[115 157  88 132 138 139 130 111 139 123 111 115 109 144 112 150 136 153
 115 134 143 105  72 110   5 135 146] -> <50>
[115 157 123  72 150 144 134 111 112 111 143   6 105 130 139 139 138 115
 146 153  88 109 136 110 115 132 135] -> <85>
[157 144 123 110 150 139 115 146 136 109  88 111 115 153 138   5 130  72
 135 132 111 134 115 137 139 111 143] -> <64>
miss <50>: [150 130 115 157 146 111 123  72 139 115 144 112   5 153 105 115 134 136
 111 132 109 135 139  88 110 138]  [143]
perm: [135 132 115 110 136 109  88 153 146 115 138 139 139 130 105   6 143 111
 112 111 134 144 150  72 123 157 115]  <85>
perm: [146 135   5 110  72 105 143 134 115 153 136 150 112 144 109 115 111 123
 139 111 130 139 138 132  88 157 115]  <50>
step -1: [135]  [134]
perm: [157 135 134 109 143 123 115 139 138 150 111 130 115 111 110  88 153 112
 146  72 132 136   5 144 115 105 139]  <50>

[118 133 119 143] = <142>
[248  23 105 187] = <143>
[ 25 205 111  78] = <150>
[239  22 187 186] = <65>
[ 29 218 132  71] = <132>
[238  32 111 189] = <10>
[228  29 128 184] = <118>
[ 26 209 102  83] = <128>
[221  32 132 189] = <174>
at: [209 102]  <128>, 2
miss <10>: [ 32 189 238]  [111]
step -1: [221  32]  [220  31]

[155 103 117 115 118 166 140 126] : <71>
[117 136 158 122 116 115 113 136] : <46>
[215 147 125 161  94 169 168 132] : <47>
[194 131 126 138  84 187 143 115] : <120>
[147 116 165 118 107 158 142 131] : <114>
[181 130 109 137 110 150 144 133] : <57>
step -1: [107]  [106]
step -1: [113]  [112]
miss <47>: [ 94 161 169 147 215 132 168]  [125]
step +1: [166 140]  [167 141]

[174 112 173 137] -> <162>
[131 163 189 132] -> <93>
[130 132 164 189] -> <158>
[151 143 144 145] -> <184>
[164 131 132 189] -> <136>
[151 143 133 134] -> <91>
[151 133 138 120] -> <147>
[164 138 148 157] -> <102>
[174 156 146 137] -> <48>
perm: [189 164 132 130]  <158>
perm: [189 163 131 132]  <93>
step +1: [174 156 146]  [175 157 147]
perm: [189 132 131 164]  <136>
miss <184>: [144 151 145]  [143]

[154 133 145 154  92 135 143 184 174 111  90 104 113 119 123 100  86 185
 163 116 150  88 173 102 203  80  80 115  47  99 122 121 158 172 146 147
 108 136 220]  <43>
[137 137 138 123  73 123 181 140 176  89 113 124 126 101 102  70 119 222
 121 106 136  64 211 137 183  90  92 122  63 106 139 154 168 156 153 121
  76 112 192]  <100>
[137 137 138 123  73 123 181 140 176  89 113 124 126 101 102  70 119 222
 121 106 150  92 171 101 200  82  81 115  51 101 122 120 157 171 131 145
 109 136 216]  <79>
[145 137 140 141 110 136 138 165 154 120 102 112 120 124 123 114 106 160
 145 123 143 128 197 115 209  75  96 106  48  82  97 120 178 197 155 160
  94 125 223]  <54>
[142 124 138 133 112 140 142 159 148 124 100 112 123 124 119 117 113 156
 135 128 139 123 154 117 166 104 109 118  89 108 117 123 149 158 115 143
 117 130 174]  <88>
[145 128 140 141 110 136 138 165 154 120 102 112 120 124 123 114 106 160
 145 123 143 110 154 113 174  98 100 118  80 109 121 122 148 157 124 143
 116 132 183]  <41>
miss <54>: [137 143  48 123  94 178 102 160 106 114  75 112 120 115 209  82  97 155
 223 197 145 128 110 123 124 145 165 138 141 120 125 197 140 120  96 154
 160 106]  [136]
miss <54>: [125  48 124 140  75 123 110 143  97 197 120 197 112 102 155 120 165 178
 145 114 106  96 138 137  94 141 120 160  82 136 209 160 123 115 223 106
 128 145]  [154]
perm: [220 136 108 147 146 172 158 121 122  99  47 115  80  80 203 102 173  88
 150 116 163 185  86 100 123 119 113 104  90 111 174 184 143 135  92 154
 145 133 154]  <43>
step -1: [123]  [122]
miss <100>: [183 102 121 136 137 123  64 126  89 106  90 112 101 121 139 154 137 119
 137 211 156 106 122  70 192 138 113 140 153 176 222 123  92  73 181 168
  76 124]  [63]
miss <43>: [145 122 123 116 150 111  99 143 136  80  86 113 154 163 104 108 154 203
 158 220 100  90 173 172 184  47 146 119 115 135 102  88  80 185 133  92
 121 174]  [147]

